Here is a tiny trained network, its code and every weight. The questions are about switching its units off for an input and a class, where a switched-off unit gives its printed mean instead of its output.

import numpy as np


def w(rows, s, z=0):
    codes = np.array(rows[::2]) - 128.0
    scale = np.full(codes.shape[1], s)
    scale[-1] = z or s
    return codes * scale


def norm(h):
    return h / np.sqrt((h * h).mean(-1, keepdims=True) + 1e-5)


def f(y):
    return y / 2 * (1 + np.tanh(0.7978845608 * (y + 0.044715 * y**3)))


def log_softmax(a):
    a = a - a.max(-1, keepdims=True)
    return a - np.log(np.exp(a).sum(-1, keepdims=True))


def net(x, mask):
    res = np.array(x, float).reshape(1, 4) / 4 @ E
    u = 0
    for l in range(3):
        y = f(norm(res) @ A[l][:, :-1].T + A[l][:, -1])
        res = res + np.where(mask[u : u + 8], y, B[l][:, -1]) @ B[l][:, :-1]
        u += 8
    return log_softmax(norm(res)[-1] @ U[:, :-1].T + U[:, -1])


A, B = {}, {}
E = w([
[155,125,134,252,77,8,41,135,187,219,96],'x0',
[199,94,60,32,64,25,87,150,77,65,185],'x1',
[96,79,217,30,89,143,27,242,88,165,155],'x2',
[88,12,132,120,75,113,100,83,194,2,90],'x3',
],0.0072)
A[0] = w([
[113,85,95,137,118,144,76,97,201,76,87,30],'0.n1',
[71,104,211,146,191,178,149,115,214,152,106,1],'0.n2',
[129,92,255,94,114,144,87,186,149,138,132,70],'0.n3',
[57,43,168,100,152,125,92,146,134,73,46,61],'0.n4',
[153,247,173,138,148,120,144,151,116,155,117,116],'0.n5',
[159,144,133,121,167,135,138,123,161,87,116,52],'0.n6',
[192,113,103,143,87,116,108,108,100,57,186,15],'0.n7',
[131,82,117,141,127,163,114,84,174,71,149,74],'0.n8',
],0.0082,0.0046)
B[0] = w([
[100,251,161,166,35,63,176,105,18,80,164,218],'0.n1',
[64,99,11,147,8,213,141,147,135,202,72,232],'0.n2',
[120,68,197,217,233,165,121,123,129,85,235,243],'0.n3',
[86,251,145,105,93,107,92,125,94,118,168,252],'0.n4',
[95,227,106,104,49,64,167,124,45,108,150,253],'0.n5',
[201,74,133,148,180,140,86,129,169,56,118,127],'0.n6',
[231,56,40,60,91,163,10,147,125,197,151,178],'0.n7',
[139,254,142,139,150,142,184,62,97,129,158,208],'0.n8',
],0.008,0.0043)
A[1] = w([
[209,134,2,244,194,127,187,21,174,73,159,3],'1.n1',
[126,90,141,52,210,243,152,114,120,99,131,11],'1.n2',
[172,142,143,238,93,77,57,75,180,106,126,153],'1.n3',
[92,93,151,227,117,54,80,73,204,164,69,17],'1.n4',
[125,148,129,199,105,60,152,139,50,102,61,76],'1.n5',
[86,158,111,44,146,210,176,119,164,13,98,17],'1.n6',
[127,163,61,162,163,120,154,73,131,138,107,58],'1.n7',
[141,178,109,41,137,228,168,53,179,70,147,2],'1.n8',
],0.0072,0.0035)
B[1] = w([
[58,83,200,88,149,187,84,200,127,93,248,254],'1.n1',
[116,102,129,162,155,81,153,166,140,178,78,182],'1.n2',
[125,86,164,77,187,117,149,129,75,161,74,241],'1.n3',
[95,108,131,68,138,126,156,112,96,172,68,177],'1.n4',
[105,157,152,105,203,131,142,145,178,89,100,213],'1.n5',
[115,72,166,122,133,17,162,152,149,163,48,221],'1.n6',
[151,115,166,122,83,159,68,202,136,135,207,196],'1.n7',
[91,122,147,130,151,64,115,160,125,221,67,224],'1.n8',
],0.011,0.0047)
A[2] = w([
[80,125,54,193,64,205,142,107,191,147,65,89],'2.n1',
[101,188,122,120,91,134,137,47,13,97,97,243],'2.n2',
[240,59,28,74,126,71,96,129,121,86,154,34],'2.n3',
[113,61,128,170,183,151,96,139,151,122,210,95],'2.n4',
[138,117,114,118,242,98,87,125,110,142,26,3],'2.n5',
[92,111,128,174,130,201,108,198,131,132,127,146],'2.n6',
[91,166,169,150,178,93,140,114,146,60,161,124],'2.n7',
[68,80,151,132,75,104,109,50,168,6,68,132],'2.n8',
],0.011,0.0045)
B[2] = w([
[163,136,41,46,117,156,61,60,109,181,90,184],'2.n1',
[184,128,45,161,133,66,146,163,192,84,119,254],'2.n2',
[75,178,102,162,138,251,141,50,176,209,71,195],'2.n3',
[158,70,140,108,162,123,54,133,170,82,158,186],'2.n4',
[84,35,124,88,140,90,172,198,152,191,56,164],'2.n5',
[175,128,141,115,87,149,72,80,146,79,134,199],'2.n6',
[222,95,114,118,155,141,86,157,160,110,139,198],'2.n7',
[120,221,127,167,151,108,168,162,20,113,191,180],'2.n8',
],0.013,0.0094)
U = w([
[113,87,216,100,177,195,47,161,113,93,253,156],'0',
[63,179,51,114,82,234,93,57,99,215,100,126],'1',
[148,244,90,183,143,53,189,192,40,97,211,165],'2',
[59,64,175,72,165,64,198,180,84,195,78,173],'3',
[201,78,75,108,155,119,76,158,217,117,103,185],'4',
[155,82,209,210,42,108,205,40,194,71,86,8],'5',
[183,86,223,204,53,138,227,36,177,60,65,8],'6',
[152,56,180,198,70,119,209,28,158,53,84,8],'7',
],0.014,0.011)

Each question gives the input, the list of numbers given to net, and the class t.
The units are the neurons (one row each of A and B). Each row of codes is followed by its name. A weight is (code - 128) times the scale printed after its matrix; where a second scale follows, it is the last column's (A, B and U).
mask holds one flag per neuron, layer by layer. A switched-off neuron (its flag False) gives its mean, the last column of its row in B, instead of its output. The means were averaged over made-up inputs and are rounded, as every weight is.
A unit's drop is (log p(t) with every unit on - log p(t) with that unit switched off) / (log p(t) with every unit on - log p(t) with every unit switched off).
The circuit of an input: a set's keep is (log p(t) with only the set's units on - log p(t) with every unit switched off) / (log p(t) with every unit on - log p(t) with every unit switched off). Starting from the 12 units with the biggest drops (on a tie, the unit counted first), units are removed one at a time, each time the one whose removal leaves the highest keep (on an exact tie, the one counted first), for as long as the keep stays at least 0.8.
circuit, biggest first: the units of the circuit, biggest drop first
k most important neurons: the k neurons with the biggest drops, biggest first
k most important neurons of layer l: the k neurons of layer l with the biggest drops, biggest first
drop when u is switched off: that unit's drop, to one decimal
input [4,-6,5,2], class 1: 3 most important neurons => (0.n2 1.n1 2.n1)
input [-6,-6,1,-7], class 2: circuit, biggest first => (0.n5)
input [-6,8,-6,-5], class 1: circuit, biggest first => (2.n3 0.n7)
input [-7,4,1,6], class 3: 2 most important neurons of layer 1 => (1.n8 1.n6)
input [-6,-5,-6,3], class 0: 3 most important neurons of layer 1 => (1.n1 1.n7 1.n3)
input [8,2,-7,4], class 3: 4 most important neurons => (1.n3 1.n4 0.n3 2.n5)
input [-2,-8,5,3], class 1: 2 most important neurons => (0.n2 2.n1)
input [-8,-7,5,-4], class 3: 2 most important neurons => (1.n2 1.n6)
input [5,-7,4,-8], class 2: 2 most important neurons => (0.n5 2.n3)
input [0,-4,-6,7], class 2: 2 most important neurons of layer 0 => (0.n1 0.n3)
input [-4,2,3,4], class 2: 2 most important neurons => (0.n4 1.n1)
input [0,6,6,6], class 0: 3 most important neurons => (0.n3 0.n5 0.n7)
input [-8,6,-8,-4], class 0: 2 most important neurons => (1.n1 1.n3)
input [4,1,-7,-4], class 0: circuit, biggest first => (1.n1)
input [6,1,-6,-1], class 0: 2 most important neurons => (1.n1 1.n7)
input [1,6,3,8], class 2: 3 most important neurons => (0.n1 2.n8 0.n4)
input [2,6,-3,-1], class 1: circuit, biggest first => (2.n3 0.n7)
input [8,8,1,1], class 1: 2 most important neurons => (2.n3 0.n7)
input [6,1,8,0], class 0: 2 most important neurons => (0.n3 2.n2)
input [0,-6,4,-3], class 1: circuit, biggest first => (0.n2)
input [2,6,6,2], class 0: 2 most important neurons => (0.n3 2.n4)
input [6,-4,-5,3], class 3: 2 most important neurons => (1.n3 1.n4)
input [3,4,2,6], class 2: 2 most important neurons => (0.n1 2.n8)
input [2,8,-7,-5], class 1: 2 most important neurons of layer 0 => (0.n7 0.n3)
input [0,-2,4,-5], class 2: 2 most important neurons of layer 0 => (0.n5 0.n6)
input [5,-4,-3,3], class 3: 2 most important neurons of layer 1 => (1.n3 1.n4)
input [-2,6,-2,5], class 1: circuit, biggest first => (2.n3)
input [-8,3,-8,5], class 0: 3 most important neurons of layer 1 => (1.n1 1.n3 1.n7)
input [-4,5,7,8], class 2: drop when 2.n8 is switched off => 0.6
